A =
-20	32	15	16	19	1
-2	1	-2	44	-2	-19
18	30	9	4	-17	12
29	9	25	2	26	-3
-4	-18	16	23	2	4
27	25	-1	-7	11	7
5	7	-10	13	27	24
7	23	-4	22	22	22
2	2	-12	-39	1	-12
The 5th entry, reading row by row is 19
Report the largest entry in the last column.
A: 24
The entry directly below 26 is 2
Report the entry just left of -17.
A: 4
The fourth entry in reading order: 16
Report the top-right entry.
A: 1
Report the fifth-last entry, reading row by row.
A: 2
The bottom-right entry is -12
Report the largest entry in the first column.
A: 29
Report the fourth-last entry, reading row by row.
A: -12
The top-left entry: -20
The smallest entry in the last row is -39
The second entry, reading row by row is 32
Report the entry just left of the largest entry.
A: -2
The 2nd entry on the diagonal from the top-right corner -> -2
Report the last entry of the largest entry's row.
A: -19
The entry in the bottom-left corner is 2
Report the second entry on the main diagonal.
A: 1
The entry just right of 13 is 27

m =
[[ -0.44   5.72  -3.69  -5.30  -4.91   2.48   0.49  -7.25 -14.86  -1.55
  -14.17  -0.25  -3.43  -4.68  -5.94]
 [ -3.03  -8.93  -0.19  -1.23  -9.02   1.88   4.79  -9.54 -12.39  -4.76
  -11.98  -5.20  -8.65   2.90   5.13]
 [  0.20  -0.59   4.23   3.98 -18.37 -14.08   0.28  -6.54  -1.21   9.34
  -18.16   1.01   5.12   5.92   0.58]
 [ -3.21 -18.66  -1.51  -7.78  -5.89   3.31   0.55  -7.04 -10.46  -4.97
   -6.27  -3.08 -15.71  -8.04  -1.90]
 [ -3.12   6.90  -6.85  -7.46  -2.59  -2.47  -8.28   3.21 -10.07  -1.30
   -3.94   2.72  -2.05  -5.45 -12.48]
 [-10.83   0.31   1.31   5.57  -4.88  -9.20  -8.57   3.94   0.37  -7.55
   18.35  -2.68  -0.42  -2.02  -1.29]
 [ -0.84  10.54  -7.81  -9.18   1.73  -0.42  -7.78  -1.07 -10.09  -0.20
   -3.94   4.26  -2.29 -16.36 -17.55]]
The entry just right of the centre entry -> -10.46
What is the entry just left of -7.55?
Answer: 0.37
The entry just left of the centre entry is 0.55
The entry at the centre is -7.04
The entry just left of -16.36 -> -2.29
What is the entry just left of 2.48?
Answer: -4.91
The entry just left of -2.29: 4.26
The entry just left of the smallest entry is -3.21
What is the entry just left of the largest entry?
Answer: -7.55
The entry just right of the smallest entry is -1.51
What is the entry just right of -1.23?
Answer: -9.02
The smallest entry -> -18.66
The entry just left of -1.29 is -2.02
What is the entry just right of -9.02?
Answer: 1.88
What is the entry just right of -14.86?
Answer: -1.55

Questions about the matrix below. Counting starts at 0.
1) The entry at row 2, column 1?
2) The entry in row 1 and column 0?
3) The entry in row 0 and column 1?
4) The entry in the top-left corner?
5) The entry just right of the centre entry?
6) The entry at row 1, column 1?
7) The bottom entry of the column that holds the smallest entry?
array([[ 10,   4,   9,   9,   2,  -6,  13,   5, -13,   9,  12,  21,   3],
       [-23,  22,  -2,   8,  -1,   2,   1,   9,  -8,  -3,   3,  -9, -25],
       [-25,  24,  19,  18,  -7, -12,   3,  10,  -9,  23,  -3,  17, -14],
       [ -2,  -4,   3,   6,  -2,  -2,   8,  -2,   4, -14,  -6, -13,   1],
       [ 14, -16, -16, -15,   4,  14,  -1,  -5,   4, -12,  -1,   1,  -4],
       [-11,   9,  -5,   4,   2,  -5,  -9,  -2,   1,  -6,   3, -13,   1],
       [-11,  11,  -9,  -6,   4,   6,  12,  13, -11,  -3,   5,  10, -14],
       [ 50, -46,  -7, -21,  -7,  -8,  11, -11,  19, -18,   5,  16,  34],
       [ 20, -22,  -6,  -5,  -9,  -3,  -3,  -4,   7,  -8,  -3, -16,  17],
       [ 15, -18, -33, -24,   3,  25,  14,  -1,   7, -24,   6,  -5, -14],
       [-32,  26,  -8,   8,  14,   7,  -2,   8, -15,  11,  -2, -23, -26],
       [ 13,  -3,   5,   6,   0,  -5, -10, -16,   9,  11,  -3,  -5,  11],
       [-16,  19,  17,  17,  -2,  -4, -19,   5,   6,  12,  -3,  -1,  -7]])
1) 24
2) -23
3) 4
4) 10
5) 13
6) 22
7) 19
